Below are the code and all the weights of a small trained network. Each question names an input and a target symbol and asks about switching units off, where a switched-off unit gives its printed mean instead of its output.

import numpy as np


def w(rows, s, z=0):
    codes = np.array(rows[::2]) - 128.0
    scale = np.full(codes.shape[1], s)
    scale[-1] = z or s
    return codes * scale


def f(y):
    return np.maximum(y, 0)


def softmax(a):
    e = np.exp(a - a.max(-1, keepdims=True))
    return e / e.sum(-1, keepdims=True)


def log_softmax(a):
    a = a - a.max(-1, keepdims=True)
    return a - np.log(np.exp(a).sum(-1, keepdims=True))


def net(x, mask):
    ids = ['ΛΦΨΩαγδεζηθμπ'.index(c) for c in x.split()]
    T = len(ids)
    res = E[ids] + P[:T]
    r = res
    for j in range(2):
        rows = slice(3 * j, 3 * j + 3)
        q, k, v = (r @ M[0][rows].T for M in (Q, K, V))
        z = softmax(np.where(np.tri(T) > 0, q @ k.T / 3**0.5, -1e9)) @ v
        o = O[0][rows]
        res = res + np.where(mask[j], z, o[:, -1]) @ o[:, :-1]
    y = f(res @ A[0][:, :-1].T + A[0][:, -1])
    res = res + np.where(mask[2:6], y, B[0][:, -1]) @ B[0][:, :-1]
    return log_softmax(res[-1] @ U[:, :-1].T + U[:, -1])


Q, K, V, O, A, B = {}, {}, {}, {}, {}, {}
E = w([
[136,182,155,220,2,138],'Λ',
[93,76,197,114,139,155],'Φ',
[161,40,171,157,86,129],'Ψ',
[129,67,136,112,165,119],'Ω',
[77,141,146,121,157,85],'α',
[198,105,184,90,88,195],'γ',
[159,137,120,131,127,50],'δ',
[69,124,202,178,94,134],'ε',
[135,182,71,161,178,138],'ζ',
[97,80,135,112,106,77],'η',
[105,146,89,162,100,153],'θ',
[148,167,170,144,147,100],'μ',
[71,93,122,107,137,190],'π',
],0.022)
P = w([
[83,121,85,98,167,157],'0',
[136,118,146,203,78,143],'1',
[59,97,90,62,135,137],'2',
[159,102,171,230,100,107],'3',
[66,100,95,53,132,130],'4',
[179,128,174,240,97,99],'5',
[65,105,97,59,133,136],'6',
[225,166,175,248,98,86],'7',
[71,108,93,51,130,135],'8',
[212,121,216,198,83,69],'9',
[66,107,101,60,123,144],'10',
],0.011)
Q[0] = w([
[114,159,45,68,154,187],'H1',
[53,197,138,158,139,164],'H1',
[115,227,137,2,88,193],'H1',
[113,163,84,45,112,127],'H2',
[102,149,109,99,87,138],'H2',
[113,187,141,65,151,91],'H2',
],0.0091)
K[0] = w([
[148,5,155,98,101,177],'H1',
[11,111,147,108,103,126],'H1',
[97,117,150,49,135,187],'H1',
[70,115,79,98,98,133],'H2',
[97,84,99,88,197,106],'H2',
[117,89,82,131,81,103],'H2',
],0.012)
V[0] = w([
[27,142,156,81,77,124],'H1',
[2,118,112,142,126,100],'H1',
[194,121,94,141,86,183],'H1',
[224,126,117,51,30,187],'H2',
[165,89,80,185,116,114],'H2',
[218,112,151,48,162,104],'H2',
],0.0084)
O[0] = w([
[138,213,191,55,146,101,150],'H1',
[163,171,228,24,34,16,222],'H1',
[156,139,141,152,122,175,105],'H1',
[93,245,85,211,149,126,4],'H2',
[81,128,189,233,130,215,153],'H2',
[74,185,111,255,171,37,6],'H2',
],0.0066,0.0035)
A[0] = w([
[89,148,153,84,250,166,211],'N1',
[102,110,94,93,227,87,219],'N2',
[34,93,124,76,161,112,2],'N3',
[76,176,46,61,139,147,99],'N4',
],0.012,0.0046)
B[0] = w([
[248,156,203,161,214,126,232],'N1',
[157,117,56,122,126,73,242],'N2',
[23,171,117,224,205,165,253],'N3',
[76,225,37,18,136,189,206],'N4',
],0.012,0.0062)
U = w([
[152,202,141,106,37,86,172],'Λ',
[123,158,208,187,180,112,31],'Φ',
[85,51,84,142,104,174,188],'Ψ',
[138,79,96,161,197,98,111],'Ω',
[93,252,115,209,137,3,4],'α',
[208,156,174,127,134,209,22],'γ',
[147,123,51,107,76,23,223],'δ',
[56,158,187,159,107,97,139],'ε',
[217,173,81,92,103,94,187],'ζ',
[23,114,71,186,110,104,149],'η',
[104,130,74,73,61,153,173],'θ',
[229,162,182,108,120,19,139],'μ',
[94,180,146,128,131,170,88],'π',
],0.0059,0.0049)

Each question gives the input, a string of symbols that net reads in full, and the target symbol t.
The units are the heads (3 rows each of Q, K, V and O) and the neurons (one row each of A and B). Each row of codes is followed by its name. A weight is (code - 128) times the scale printed after its matrix; where a second scale follows, it is the last column's (O, A, B and U).
mask holds one flag per unit, heads first, then neurons. A switched-off unit (its flag False) gives its mean, the last column of its rows in O or B, instead of its output. The means were averaged over made-up inputs and are rounded, as every weight is.
A unit's drop is (log p(t) with every unit on - log p(t) with that unit switched off) / (log p(t) with every unit on - log p(t) with every unit switched off).
The circuit of an input: a set's keep is (log p(t) with only the set's units on - log p(t) with every unit switched off) / (log p(t) with every unit on - log p(t) with every unit switched off). Starting from all 6 units, units are removed one at a time, each time the one whose removal leaves the highest keep (on an exact tie, the one counted first), for as long as the keep stays at least 0.8.
units of the circuit, in order: the units of the circuit, biggest drop first
most important unit: the unit with the biggest drop
top k neurons: the k neurons with the biggest drops, biggest first
which heads matter: for each layer, one digit per head in row order, 1 if its drop is at least 0.15 and else 0, layers parted by /
drop when u is switched off: that unit's drop, to one decimal
input μ Φ α Ω Ω, target Ω: which heads matter => 00
input α Λ θ ζ, target γ: which heads matter => 11
input ζ δ θ ζ Φ π α ζ Ω η, target Ψ: which heads matter => 10
input Λ θ Ω γ ζ Λ, target α: which heads matter => 01
input Ω α Λ Φ π μ Ψ, target Ψ: units of the circuit, in order => (H1, N1)
input ζ ε μ Ω Φ Λ Λ ζ μ, target μ: top 3 neurons => (N1, N3, N4)
input π Φ θ Λ η Φ, target γ: most important unit => H2
input α θ δ Ω Ψ Ω θ Ψ π, target π: which heads matter => 00
input θ ε ε ζ ζ, target ζ: which heads matter => 00
input Ψ θ Φ, target Φ: units of the circuit, in order => (N1, N3)
input μ ζ γ, target γ: top 3 neurons => (N1, N2, N3)
input γ ε α θ Φ Ψ γ Ω θ, target θ: units of the circuit, in order => (N4, N1)
input θ Ψ α δ Φ δ δ ε Λ α Φ, target Φ: top 2 neurons => (N3, N1)
input Ω α ζ, target ζ: top 3 neurons => (N1, N4, N2)
input π θ α, target α: most important unit => N3
input θ Ψ Ω, target Ω: which heads matter => 10
input δ δ Ω γ η η η, target η: units of the circuit, in order => (N3, N1)
input Ω θ ζ Ω π, target π: top 3 neurons => (N3, N4, N1)
input π γ Ψ η, target α: which heads matter => 01
input α ζ Ω Ω, target Ψ: which heads matter => 11
input Λ Ψ μ α γ α η, target η: which heads matter => 00
input ζ Φ Φ η ε ζ π ε, target Ψ: drop when H2 is switched off => 0.2
input η γ Λ Λ, target α: drop when H2 is switched off => 1.9
input Λ μ δ γ ζ δ Ψ Ω η η γ, target γ: drop when H1 is switched off => 1.3
